Below are the code and all the weights of a small trained network. Each question names an input and a class and asks about switching units off, where a switched-off unit gives its printed mean instead of its output.

import numpy as np


def w(rows, s, z=0):
    codes = np.array(rows[::2]) - 128.0
    scale = np.full(codes.shape[1], s)
    scale[-1] = z or s
    return codes * scale


def f(y):
    return y / 2 * (1 + np.tanh(0.7978845608 * (y + 0.044715 * y**3)))


def log_softmax(a):
    a = a - a.max(-1, keepdims=True)
    return a - np.log(np.exp(a).sum(-1, keepdims=True))


def net(x, mask):
    res = np.array(x, float).reshape(1, 6) / 4 @ E
    y = f(res @ A[0][:, :-1].T + A[0][:, -1])
    res = res + np.where(mask, y, B[0][:, -1]) @ B[0][:, :-1]
    return log_softmax(res[-1] @ U[:, :-1].T + U[:, -1])


A, B = {}, {}
E = w([
[121,125,254,66,126,126,131,46],'x0',
[149,178,177,118,44,55,117,231],'x1',
[167,198,129,67,195,215,65,211],'x2',
[205,204,71,90,97,107,149,42],'x3',
[207,114,172,232,71,221,112,124],'x4',
[185,42,109,89,118,84,7,107],'x5',
],0.0092)
A[0] = w([
[107,115,45,181,102,152,123,169,88],'neuron 0',
[78,83,109,105,100,69,168,125,118],'neuron 1',
[115,89,139,159,156,121,138,177,131],'neuron 2',
[79,157,195,67,161,85,111,85,121],'neuron 3',
[125,101,111,89,143,76,90,124,86],'neuron 4',
[117,92,79,137,171,172,142,106,73],'neuron 5',
[95,74,130,135,131,121,50,142,101],'neuron 6',
[162,70,111,119,118,117,43,125,89],'neuron 7',
[190,164,128,102,168,164,99,155,74],'neuron 8',
[151,58,107,130,98,90,117,109,99],'neuron 9',
[122,87,146,183,98,107,152,94,97],'neuron 10',
[158,76,80,114,106,112,62,143,86],'neuron 11',
[192,206,76,80,68,82,139,96,85],'neuron 12',
[87,196,149,166,127,150,208,149,68],'neuron 13',
[134,131,60,147,136,104,113,151,89],'neuron 14',
[73,111,92,127,85,92,142,103,86],'neuron 15',
[130,154,173,148,77,102,110,184,83],'neuron 16',
[160,161,197,67,169,168,111,136,91],'neuron 17',
[59,167,108,79,139,123,184,134,102],'neuron 18',
[77,159,170,172,141,159,184,150,78],'neuron 19',
[153,127,105,149,89,75,177,67,121],'neuron 20',
[150,160,160,111,58,80,133,184,80],'neuron 21',
[98,90,154,121,132,145,120,144,94],'neuron 22',
[89,92,170,157,159,127,115,172,115],'neuron 23',
[141,128,60,170,113,137,137,168,98],'neuron 24',
[187,114,170,247,35,244,114,120,56],'neuron 25',
[150,191,104,94,179,144,85,139,85],'neuron 26',
[107,74,111,139,197,193,122,54,30],'neuron 27',
[110,82,168,157,150,132,134,176,75],'neuron 28',
[159,145,82,120,144,141,134,55,130],'neuron 29',
[126,156,177,118,80,88,140,190,89],'neuron 30',
[150,127,141,106,176,169,121,161,117],'neuron 31',
[147,144,135,128,128,167,102,160,54],'neuron 32',
[77,96,148,135,130,143,90,152,74],'neuron 33',
[98,98,127,160,214,180,141,89,81],'neuron 34',
[121,123,240,106,112,150,171,80,87],'neuron 35',
[128,137,138,130,78,95,100,158,3],'neuron 36',
[124,102,166,88,102,129,58,91,99],'neuron 37',
[108,104,134,165,101,89,147,107,87],'neuron 38',
[105,139,111,39,156,156,111,170,53],'neuron 39',
[112,91,151,152,84,104,165,95,124],'neuron 40',
[81,181,121,137,117,146,192,116,103],'neuron 41',
[45,84,134,92,155,127,130,167,113],'neuron 42',
[89,127,13,119,162,75,133,174,101],'neuron 43',
[75,75,156,167,134,107,125,139,169],'neuron 44',
],0.014,0.0058)
B[0] = w([
[173,79,188,86,128,147,208,171,189],'neuron 0',
[74,141,120,107,183,160,93,140,194],'neuron 1',
[135,145,162,119,82,148,132,96,167],'neuron 2',
[165,16,224,82,168,102,174,125,214],'neuron 3',
[148,158,111,176,192,64,78,86,180],'neuron 4',
[96,89,85,174,88,86,175,126,178],'neuron 5',
[166,183,120,144,107,137,93,81,183],'neuron 6',
[196,195,47,183,186,85,133,122,194],'neuron 7',
[101,150,101,139,150,191,129,170,182],'neuron 8',
[142,181,105,163,160,147,108,163,186],'neuron 9',
[91,137,90,112,169,169,97,201,187],'neuron 10',
[169,137,108,186,166,100,115,135,186],'neuron 11',
[113,191,193,144,28,203,147,21,216],'neuron 12',
[194,165,72,176,171,81,101,121,197],'neuron 13',
[160,102,183,90,144,132,177,141,166],'neuron 14',
[93,133,118,113,163,172,65,182,177],'neuron 15',
[97,83,55,184,98,111,179,107,174],'neuron 16',
[128,118,126,104,152,180,149,211,194],'neuron 17',
[135,109,142,145,171,87,6,72,193],'neuron 18',
[227,214,85,187,138,98,60,143,183],'neuron 19',
[98,197,133,85,130,190,128,175,212],'neuron 20',
[64,70,28,140,88,66,184,115,184],'neuron 21',
[129,152,158,131,107,159,159,88,153],'neuron 22',
[133,199,161,127,68,180,150,87,179],'neuron 23',
[177,84,218,63,110,142,230,179,178],'neuron 24',
[69,54,231,98,224,96,2,44,249],'neuron 25',
[77,168,116,93,150,186,109,163,189],'neuron 26',
[76,89,64,164,91,68,199,143,215],'neuron 27',
[122,199,153,112,77,150,132,81,167],'neuron 28',
[110,153,127,118,18,139,152,64,205],'neuron 29',
[79,86,65,175,88,64,193,118,181],'neuron 30',
[101,150,84,96,132,157,97,187,174],'neuron 31',
[88,134,123,126,163,151,116,141,153],'neuron 32',
[133,181,146,146,87,166,168,104,161],'neuron 33',
[95,92,34,181,67,63,198,113,201],'neuron 34',
[188,62,197,91,120,132,220,183,204],'neuron 35',
[110,106,73,156,137,84,175,119,147],'neuron 36',
[205,115,117,153,183,122,154,129,186],'neuron 37',
[111,156,106,131,169,176,128,193,171],'neuron 38',
[69,153,119,107,185,152,89,147,186],'neuron 39',
[110,160,111,92,185,175,141,213,189],'neuron 40',
[219,171,58,176,169,116,66,120,187],'neuron 41',
[117,158,179,82,88,137,99,59,190],'neuron 42',
[143,31,236,100,174,99,144,124,216],'neuron 43',
[120,192,146,84,74,187,133,119,187],'neuron 44',
],0.0092,0.016)
U = w([
[53,139,102,135,162,193,111,216,117],'0',
[254,149,85,181,159,83,103,109,114],'1',
[46,61,64,167,75,61,176,110,124],'2',
[81,63,184,130,172,91,66,70,147],'3',
[215,48,190,119,131,134,191,168,108],'4',
[122,180,150,141,42,183,135,56,126],'5',
[161,83,144,108,113,110,99,128,251],'6',
[155,74,97,89,64,90,81,153,108],'7',
],0.013,0.017)

Each question gives the input, the list of numbers given to net, and the class t.
The units are the neurons (one row each of A and B). Each row of codes is followed by its name. A weight is (code - 128) times the scale printed after its matrix; where a second scale follows, it is the last column's (A, B and U).
mask holds one flag per neuron, in row order. A switched-off neuron (its flag False) gives its mean, the last column of its row in B, instead of its output. The means were averaged over made-up inputs and are rounded, as every weight is.
A unit's drop is (log p(t) with every unit on - log p(t) with that unit switched off) / (log p(t) with every unit on - log p(t) with every unit switched off).
The circuit of an input: a set's keep is (log p(t) with only the set's units on - log p(t) with every unit switched off) / (log p(t) with every unit on - log p(t) with every unit switched off). Starting from the 12 units with the biggest drops (on a tie, the unit counted first), units are removed one at a time, each time the one whose removal leaves the highest keep (on an exact tie, the one counted first), for as long as the keep stays at least 0.8.
units of the circuit, in order: the units of the circuit, biggest drop first
most important unit: the unit with the biggest drop
k most important neurons: the k neurons with the biggest drops, biggest first
drop when u is switched off: that unit's drop, to one decimal
input [2,8,-7,0,2,-2], class 2: units of the circuit, in order -> neuron 21
input [1,-3,-6,0,-2,7], class 1: 2 most important neurons -> neuron 7; neuron 4
input [6,1,2,6,1,-1], class 4: 3 most important neurons -> neuron 35; neuron 3; neuron 17
input [6,-3,-3,-4,5,5], class 4: 2 most important neurons -> neuron 35; neuron 37
input [7,3,-5,1,0,6], class 4: 2 most important neurons -> neuron 35; neuron 3
input [7,-3,-7,4,4,0], class 0: 2 most important neurons -> neuron 10; neuron 20
input [1,0,-6,-6,3,-8], class 1: 3 most important neurons -> neuron 19; neuron 13; neuron 41
input [3,1,6,-6,7,8], class 1: 2 most important neurons -> neuron 7; neuron 37
input [-3,7,-2,-1,-2,7], class 1: 4 most important neurons -> neuron 7; neuron 11; neuron 27; neuron 4
input [-7,-1,4,-1,-7,8], class 1: 3 most important neurons -> neuron 7; neuron 25; neuron 4
input [3,2,-5,-8,7,5], class 5: 4 most important neurons -> neuron 44; neuron 23; neuron 28; neuron 33
input [-5,-6,-7,1,4,-7], class 0: 4 most important neurons -> neuron 10; neuron 20; neuron 40; neuron 38
input [-2,-7,6,-8,-6,-8], class 1: 2 most important neurons -> neuron 19; neuron 13
input [8,6,-2,6,-6,2], class 4: most important unit -> neuron 3
input [-6,3,-5,-3,-1,1], class 4: 2 most important neurons -> neuron 43; neuron 0
input [1,8,2,-1,-3,-6], class 2: 2 most important neurons -> neuron 21; neuron 30
input [3,8,1,5,-8,-7], class 2: 3 most important neurons -> neuron 21; neuron 30; neuron 25
input [4,3,6,-3,-6,-8], class 1: drop when neuron 13 is switched off -> 0.1
input [4,-6,-4,8,-4,5], class 5: drop when neuron 29 is switched off -> 0.1
input [-7,4,-4,4,3,5], class 4: drop when neuron 5 is switched off -> 0.0
input [0,4,-2,0,7,-1], class 3: units of the circuit, in order -> neuron 25
input [8,-8,0,-8,-3,3], class 2: drop when neuron 5 is switched off -> 0.1
